Below are the code and all the weights of a small trained network. Each question names an input and a class and asks about switching units off, where a switched-off unit gives its printed mean instead of its output.

import numpy as np


def w(rows, s, z=0):
    codes = np.array(rows[::2]) - 128.0
    scale = np.full(codes.shape[1], s)
    scale[-1] = z or s
    return codes * scale


def f(y):
    return np.maximum(y, 0)


def log_softmax(a):
    a = a - a.max(-1, keepdims=True)
    return a - np.log(np.exp(a).sum(-1, keepdims=True))


def net(x, mask):
    res = np.array(x, float).reshape(1, 3) / 4 @ E
    y = f(res @ A[0][:, :-1].T + A[0][:, -1])
    res = res + np.where(mask, y, B[0][:, -1]) @ B[0][:, :-1]
    return log_softmax(res[-1] @ U[:, :-1].T + U[:, -1])


A, B = {}, {}
E = w([
[214,111,59,160,140,166,171,194,87],'x0',
[47,90,82,160,68,145,216,73,95],'x1',
[83,159,133,155,189,8,163,152,76],'x2',
],0.014)
A[0] = w([
[103,133,114,82,110,95,157,25,88,70],'N0',
[107,34,109,107,34,237,154,63,134,175],'N1',
[53,77,139,140,89,187,157,75,106,53],'N2',
[227,182,191,31,132,211,79,190,193,190],'N3',
[148,141,46,85,119,201,191,184,74,254],'N4',
[85,186,129,151,94,133,213,95,75,125],'N5',
[137,50,145,48,49,190,166,84,153,138],'N6',
[135,143,198,89,169,87,41,137,177,181],'N7',
[28,164,180,55,130,59,114,89,79,135],'N8',
[156,56,91,105,33,219,141,20,206,170],'N9',
[204,189,233,58,144,95,78,204,192,189],'N10',
[1,203,191,104,165,110,120,59,186,242],'N11',
[9,62,123,140,30,82,215,111,91,227],'N12',
],0.008,0.003)
B[0] = w([
[91,124,93,100,143,83,139,116,164,170],'N0',
[86,113,103,198,104,207,96,77,171,221],'N1',
[119,99,104,122,77,191,209,33,173,183],'N2',
[194,59,65,10,133,59,90,96,65,249],'N3',
[106,76,77,250,210,157,156,128,69,199],'N4',
[79,92,154,114,126,88,231,157,92,183],'N5',
[155,93,82,120,93,212,85,36,169,193],'N6',
[202,232,168,103,118,113,91,173,73,206],'N7',
[62,178,159,159,103,128,40,106,24,198],'N8',
[182,122,66,122,69,235,77,45,144,226],'N9',
[253,138,155,65,86,36,131,172,155,240],'N10',
[31,212,234,56,142,125,95,125,98,218],'N11',
[13,62,139,120,153,156,254,158,180,236],'N12',
],0.0084,0.017)
U = w([
[90,101,139,208,112,210,199,108,195,38],'0',
[227,110,125,11,131,37,141,183,129,120],'1',
[166,47,64,95,104,180,49,82,116,78],'2',
[146,51,56,237,205,121,232,241,20,252],'3',
[1,119,182,70,137,99,178,135,103,108],'4',
[141,231,230,101,132,109,56,164,43,165],'5',
],0.0081,0.0031)

Each question gives the input, the list of numbers given to net, and the class t.
The units are the neurons (one row each of A and B). Each row of codes is followed by its name. A weight is (code - 128) times the scale printed after its matrix; where a second scale follows, it is the last column's (A, B and U).
mask holds one flag per neuron, in row order. A switched-off neuron (its flag False) gives its mean, the last column of its row in B, instead of its output. The means were averaged over made-up inputs and are rounded, as every weight is.
A unit's drop is (log p(t) with every unit on - log p(t) with that unit switched off) / (log p(t) with every unit on - log p(t) with every unit switched off).
The circuit of an input: a set's keep is (log p(t) with only the set's units on - log p(t) with every unit switched off) / (log p(t) with every unit on - log p(t) with every unit switched off). Starting from the 12 units with the biggest drops (on a tie, the unit counted first), units are removed one at a time, each time the one whose removal leaves the highest keep (on an exact tie, the one counted first), for as long as the keep stays at least 0.8.
circuit, biggest first: the units of the circuit, biggest drop first
k most important neurons: the k neurons with the biggest drops, biggest first
drop of u: that unit's drop, to one decimal
input [6,-3,0], class 3: circuit, biggest first => N4
input [8,4,-5], class 0: 2 most important neurons => N3; N4
input [1,-2,6], class 5: 2 most important neurons => N3; N12
input [4,2,-2], class 0: 2 most important neurons => N3; N10
input [-4,4,-7], class 0: 2 most important neurons => N3; N1
input [-5,-8,0], class 1: 4 most important neurons => N10; N3; N1; N4
input [-8,-8,-5], class 1: 2 most important neurons => N3; N10
input [-6,-4,-5], class 1: 2 most important neurons => N3; N10
input [5,4,0], class 3: 2 most important neurons => N4; N11
input [5,-3,3], class 3: drop of N11 => 0.3
input [-2,6,0], class 0: drop of N6 => 0.0
input [-4,6,-1], class 0: drop of N1 => 0.1
